Here is a tiny trained network, its code and every weight. The questions are about switching its units off for an input and a class, where a switched-off unit gives its printed mean instead of its output.

import numpy as np


def w(rows, s, z=0):
    codes = np.array(rows[::2]) - 128.0
    scale = np.full(codes.shape[1], s)
    scale[-1] = z or s
    return codes * scale


def norm(h):
    return h / np.sqrt((h * h).mean(-1, keepdims=True) + 1e-5)


def f(y):
    return np.maximum(y, 0)


def log_softmax(a):
    a = a - a.max(-1, keepdims=True)
    return a - np.log(np.exp(a).sum(-1, keepdims=True))


def net(x, mask):
    res = np.array(x, float).reshape(1, 2) / 4 @ E
    u = 0
    for l in range(2):
        y = f(norm(res) @ A[l][:, :-1].T + A[l][:, -1])
        res = res + np.where(mask[u : u + 5], y, B[l][:, -1]) @ B[l][:, :-1]
        u += 5
    return log_softmax(norm(res)[-1] @ U[:, :-1].T + U[:, -1])


A, B = {}, {}
E = w([
[149,254,93,65,100,136,149,157],'x0',
[159,153,15,205,107,135,155,40],'x1',
],0.0092)
A[0] = w([
[207,46,100,114,28,134,253,107,23],'0.n1',
[26,168,136,193,139,221,110,134,28],'0.n2',
[154,126,177,54,102,147,122,199,45],'0.n3',
[47,90,197,171,207,150,95,134,2],'0.n4',
[133,184,66,129,109,167,166,106,122],'0.n5',
],0.0061,0.0021)
B[0] = w([
[104,167,84,147,192,199,84,160,180],'0.n1',
[91,110,254,145,90,117,149,180,128],'0.n2',
[95,156,77,182,168,101,77,74,250],'0.n3',
[198,182,85,53,45,47,121,147,253],'0.n4',
[48,109,157,199,202,153,133,99,242],'0.n5',
],0.0085,0.0042)
A[1] = w([
[144,201,143,79,102,188,185,166,253],'1.n1',
[151,3,165,131,114,136,135,141,8],'1.n2',
[69,119,169,169,185,151,120,130,38],'1.n3',
[205,142,30,98,81,163,110,127,80],'1.n4',
[96,85,232,84,163,160,103,191,188],'1.n5',
],0.017,0.0028)
B[1] = w([
[160,39,109,85,76,118,190,138,210],'1.n1',
[135,146,86,21,74,146,253,160,221],'1.n2',
[147,123,148,98,105,102,110,153,199],'1.n3',
[116,128,175,129,144,111,74,160,184],'1.n4',
[113,141,114,224,167,153,89,93,254],'1.n5',
],0.016,0.0086)
U = w([
[130,125,74,86,99,144,212,132,235],'0',
[91,139,81,248,190,176,105,104,177],'1',
[149,138,129,102,112,72,74,152,149],'2',
[103,141,174,111,132,169,139,76,34],'3',
[155,142,172,124,180,143,154,96,3],'4',
],0.017,0.0048)

Each question gives the input, the list of numbers given to net, and the class t.
The units are the neurons (one row each of A and B). Each row of codes is followed by its name. A weight is (code - 128) times the scale printed after its matrix; where a second scale follows, it is the last column's (A, B and U).
mask holds one flag per neuron, layer by layer. A switched-off neuron (its flag False) gives its mean, the last column of its row in B, instead of its output. The means were averaged over made-up inputs and are rounded, as every weight is.
A unit's drop is (log p(t) with every unit on - log p(t) with that unit switched off) / (log p(t) with every unit on - log p(t) with every unit switched off).
The circuit of an input: a set's keep is (log p(t) with only the set's units on - log p(t) with every unit switched off) / (log p(t) with every unit on - log p(t) with every unit switched off). Starting from all 10 units, units are removed one at a time, each time the one whose removal leaves the highest keep (on an exact tie, the one counted first), for as long as the keep stays at least 0.8.
units of the circuit, in order: the units of the circuit, biggest drop first
unit that matters most: the unit with the biggest drop
k most important neurons: the k neurons with the biggest drops, biggest first
top k neurons in layer l: the k neurons of layer l with the biggest drops, biggest first
drop when u is switched off: that unit's drop, to one decimal
input [5,-6], class 1: unit that matters most	1.n5
input [1,-1], class 2: 3 most important neurons	[1.n5, 1.n2, 0.n3]
input [-3,0], class 2: 3 most important neurons	[0.n4, 0.n5, 1.n4]
input [1,-3], class 2: units of the circuit, in order	[0.n3, 1.n5, 1.n2]
input [-3,-1], class 2: top 2 neurons in layer 0	[0.n4, 0.n5]
input [1,3], class 2: units of the circuit, in order	[1.n3, 1.n5, 1.n2, 0.n5]
input [-3,-3], class 2: top 2 neurons in layer 0	[0.n4, 0.n5]
input [-1,2], class 2: top 3 neurons in layer 1	[1.n3, 1.n5, 1.n2]
input [7,8], class 1: top 3 neurons in layer 0	[0.n5, 0.n4, 0.n1]
input [-6,-6], class 0: 3 most important neurons	[1.n2, 0.n1, 0.n5]
input [5,6], class 1: 4 most important neurons	[0.n5, 1.n2, 0.n4, 1.n4]
input [-2,4], class 1: top 3 neurons in layer 1	[1.n2, 1.n1, 1.n4]
input [-6,-7], class 1: top 2 neurons in layer 1	[1.n5, 1.n1]
input [3,-2], class 2: units of the circuit, in order	[1.n2]
input [-8,7], class 0: 3 most important neurons	[1.n5, 0.n3, 1.n2]
input [0,-1], class 2: 2 most important neurons	[1.n5, 0.n5]
input [2,1], class 2: 3 most important neurons	[1.n3, 0.n5, 1.n2]
input [6,8], class 1: 4 most important neurons	[0.n5, 1.n2, 0.n4, 1.n4]
input [-8,8], class 0: top 2 neurons in layer 0	[0.n3, 0.n4]
input [-3,-5], class 1: units of the circuit, in order	[1.n5]
input [2,-2], class 2: drop when 0.n3 is switched off	1.0
input [-6,1], class 0: drop when 1.n2 is switched off	0.1
input [-8,-5], class 0: drop when 1.n2 is switched off	6.6
input [0,-6], class 1: drop when 0.n2 is switched off	0.0
